Below is a small trained network, with its code and all its weights. Each question gives an input and a target symbol and asks what happens when units are switched off, that is, made to give their printed mean instead of their output.

import numpy as np


def w(rows, s, z=0):
    codes = np.array(rows[::2]) - 128.0
    scale = np.full(codes.shape[1], s)
    scale[-1] = z or s
    return codes * scale


def norm(h):
    return h / np.sqrt((h * h).mean(-1, keepdims=True) + 1e-5)


def f(y):
    return np.maximum(y, 0)


def softmax(a):
    e = np.exp(a - a.max(-1, keepdims=True))
    return e / e.sum(-1, keepdims=True)


def log_softmax(a):
    a = a - a.max(-1, keepdims=True)
    return a - np.log(np.exp(a).sum(-1, keepdims=True))


def net(x, mask):
    ids = ['αβγδεζηθλμξπστψ'.index(c) for c in x.split()]
    T = len(ids)
    res = E[ids] + P[:T]
    u = 0
    for l in range(2):
        q, k, v = (norm(res) @ M[l].T for M in (Q, K, V))
        z = softmax(np.where(np.tri(T) > 0, q @ k.T / 3**0.5, -1e9)) @ v
        res = res + np.where(mask[u], z, O[l][:, -1]) @ O[l][:, :-1]
        u += 1
        y = f(norm(res) @ A[l][:, :-1].T + A[l][:, -1])
        res = res + np.where(mask[u : u + 4], y, B[l][:, -1]) @ B[l][:, :-1]
        u += 4
    return log_softmax(norm(res)[-1] @ U[:, :-1].T + U[:, -1])


Q, K, V, O, A, B = {}, {}, {}, {}, {}, {}
E = w([
[126,131,117,101,124,149,151,133,125,168],'α',
[107,203,82,83,73,194,167,192,148,149],'β',
[120,101,66,147,114,157,82,97,74,165],'γ',
[147,107,127,109,169,133,198,142,126,178],'δ',
[175,147,149,66,120,172,108,106,39,55],'ε',
[127,157,220,122,154,76,122,185,87,115],'ζ',
[128,136,158,105,116,113,202,191,135,137],'η',
[99,155,178,170,158,96,138,50,104,202],'θ',
[79,126,139,106,179,142,95,108,81,139],'λ',
[156,150,108,47,122,201,173,217,49,136],'μ',
[81,89,113,147,209,117,177,72,95,115],'ξ',
[112,126,82,153,156,150,125,167,109,137],'π',
[149,54,48,113,41,158,149,74,138,40],'σ',
[164,130,73,138,63,142,95,141,164,97],'τ',
[144,130,149,247,254,106,113,148,89,149],'ψ',
],0.0096)
P = w([
[191,139,71,107,91,85,149,140,149,119],'0',
[77,76,77,149,188,166,119,44,103,158],'1',
[102,164,171,98,157,119,131,62,137,87],'2',
[252,137,49,171,89,187,174,143,121,148],'3',
[75,74,102,149,190,197,108,75,93,153],'4',
[101,165,191,98,156,150,125,65,140,86],'5',
[254,146,56,171,88,188,179,153,117,146],'6',
],0.0097)
Q[0] = w([
[104,161,139,111,141,148,47,111,92,105],'L0H1',
[6,186,171,70,151,117,143,104,164,102],'L0H1',
[45,130,104,79,127,109,84,67,179,133],'L0H1',
],0.011)
K[0] = w([
[108,170,145,133,153,181,1,137,70,106],'L0H1',
[103,187,250,143,150,234,166,131,147,129],'L0H1',
[75,64,153,182,112,252,130,52,147,179],'L0H1',
],0.0093)
V[0] = w([
[136,55,114,34,150,36,106,102,166,70],'L0H1',
[98,70,176,188,1,150,196,91,203,33],'L0H1',
[146,63,149,87,45,70,155,173,164,191],'L0H1',
],0.0047)
O[0] = w([
[114,130,218,22,169,183,155,44,214,135,231],'L0H1',
[141,92,229,159,55,111,169,74,119,186,7],'L0H1',
[120,1,171,105,104,153,45,160,124,179,143],'L0H1',
],0.0073,0.002)
A[0] = w([
[193,121,171,149,27,61,123,253,138,139,66],'L0N1',
[54,190,198,161,136,52,83,88,204,17,92],'L0N2',
[25,161,143,215,186,134,137,96,172,50,2],'L0N3',
[123,102,36,90,35,190,170,118,135,130,99],'L0N4',
],0.0056,0.0053)
B[0] = w([
[131,134,60,172,148,205,98,46,67,182,188],'L0N1',
[190,32,120,253,78,133,53,168,76,244,216],'L0N2',
[36,63,157,95,172,145,201,235,154,163,191],'L0N3',
[112,133,230,147,223,12,83,103,96,117,253],'L0N4',
],0.0068,0.0034)
Q[1] = w([
[135,167,177,186,88,90,111,108,107,109],'L1H1',
[247,104,105,110,118,165,100,119,112,108],'L1H1',
[173,129,171,90,121,132,169,104,138,167],'L1H1',
],0.015)
K[1] = w([
[141,172,181,217,68,89,106,99,128,106],'L1H1',
[147,76,45,2,54,7,45,134,157,153],'L1H1',
[172,165,203,36,112,94,156,113,162,172],'L1H1',
],0.0094)
V[1] = w([
[81,96,114,128,117,15,107,163,205,90],'L1H1',
[136,142,174,63,178,119,253,179,44,42],'L1H1',
[118,147,210,92,127,105,12,73,64,36],'L1H1',
],0.0059)
O[1] = w([
[107,101,226,189,150,50,186,216,112,35,2],'L1H1',
[195,174,232,69,55,76,112,189,120,232,235],'L1H1',
[19,254,174,181,165,146,88,131,40,138,12],'L1H1',
],0.0062,0.0024)
A[1] = w([
[168,1,89,103,77,177,115,189,192,125,61],'L1N1',
[66,94,89,130,157,161,140,163,125,98,35],'L1N2',
[125,93,68,102,123,183,145,116,196,115,1],'L1N3',
[61,91,184,149,85,155,210,119,153,151,21],'L1N4',
],0.0099,0.0021)
B[1] = w([
[9,140,114,101,104,123,146,142,175,124,254],'L1N1',
[126,132,185,143,45,97,151,130,156,147,158],'L1N2',
[198,151,191,147,81,170,47,155,95,102,188],'L1N3',
[102,127,92,87,90,141,165,177,64,78,172],'L1N4',
],0.012,0.0075)
U = w([
[112,81,121,106,87,203,54,121,172,130,79],'α',
[85,245,185,139,89,116,123,124,139,151,11],'β',
[199,95,97,124,78,72,31,165,96,163,127],'γ',
[187,121,136,127,96,78,167,43,207,188,232],'δ',
[106,145,152,132,140,152,155,30,124,77,194],'ε',
[114,44,237,160,162,117,69,153,123,155,89],'ζ',
[136,102,173,112,54,135,176,142,70,97,88],'η',
[110,108,17,161,117,114,133,83,96,155,170],'θ',
[66,122,123,76,226,182,100,113,78,181,2],'λ',
[131,211,90,73,175,172,143,130,152,26,141],'μ',
[35,107,71,84,180,106,183,150,166,94,165],'ξ',
[142,188,2,156,110,92,163,148,162,113,160],'π',
[68,187,171,172,153,97,130,113,132,65,178],'σ',
[135,141,112,198,48,99,118,171,177,74,155],'τ',
[144,92,141,154,163,75,109,217,135,117,171],'ψ',
],0.0094,0.0045)

Each question gives the input, a string of symbols that net reads in full, and the target symbol t.
The units are the heads (3 rows each of Q, K, V and O) and the neurons (one row each of A and B). Each row of codes is followed by its name. A weight is (code - 128) times the scale printed after its matrix; where a second scale follows, it is the last column's (O, A, B and U).
mask holds one flag per unit, layer by layer, with each layer's heads first. A switched-off unit (its flag False) gives its mean, the last column of its rows in O or B, instead of its output. The means were averaged over made-up inputs and are rounded, as every weight is.
A unit's drop is (log p(t) with every unit on - log p(t) with that unit switched off) / (log p(t) with every unit on - log p(t) with every unit switched off).
The circuit of an input: a set's keep is (log p(t) with only the set's units on - log p(t) with every unit switched off) / (log p(t) with every unit on - log p(t) with every unit switched off). Starting from all 10 units, units are removed one at a time, each time the one whose removal leaves the highest keep (on an exact tie, the one counted first), for as long as the keep stays at least 0.8.
units of the circuit, in order: the units of the circuit, biggest drop first
top k neurons: the k neurons with the biggest drops, biggest first
top k neurons in layer l: the k neurons of layer l with the biggest drops, biggest first
input η γ η θ ε, target μ: top neuron -> [L0N2]
input α λ λ δ, target ζ: units of the circuit, in order -> [L1H1; L0N4; L0H1]
input η α ξ δ σ, target ε: units of the circuit, in order -> [L0N4; L0H1; L0N2]
input η λ δ δ η ψ, target ψ: top 4 neurons -> [L0N3; L1N1; L0N2; L0N1]
input η η η γ θ, target δ: top 2 neurons -> [L1N2; L0N3]
input τ ξ θ ξ δ, target α: units of the circuit, in order -> [L1N3; L1H1]
input γ λ β δ θ τ, target τ: top 3 neurons -> [L0N2; L1N2; L0N3]
input μ η δ θ θ θ ξ, target γ: top 2 neurons -> [L0N4; L1N1]
input δ τ δ γ, target ξ: units of the circuit, in order -> [L1N1; L1H1]
input σ λ η ξ, target η: units of the circuit, in order -> [L0H1; L1N4]
input β η ζ η, target θ: units of the circuit, in order -> [L0N1; L0H1; L1H1]
input π η λ δ, target ψ: units of the circuit, in order -> [L0N4; L1H1]
input η γ η η μ ζ, target ζ: top 2 neurons in layer 0 -> [L0N2; L0N3]
input δ π π σ μ η, target η: units of the circuit, in order -> [L1N4; L1N1]
input β η η δ, target θ: units of the circuit, in order -> [L0H1; L0N1; L1H1]
input ψ σ δ λ ξ, target η: top 2 neurons -> [L0N3; L0N4]
input α δ ε θ ξ λ, target λ: top 4 neurons -> [L0N2; L0N3; L1N1; L1N3]
input λ μ η ψ ε μ λ, target μ: units of the circuit, in order -> [L0H1]
input τ π η η, target ε: top 2 neurons -> [L0N1; L0N4]
input δ β δ η β τ, target τ: top 2 neurons -> [L1N2; L0N2]
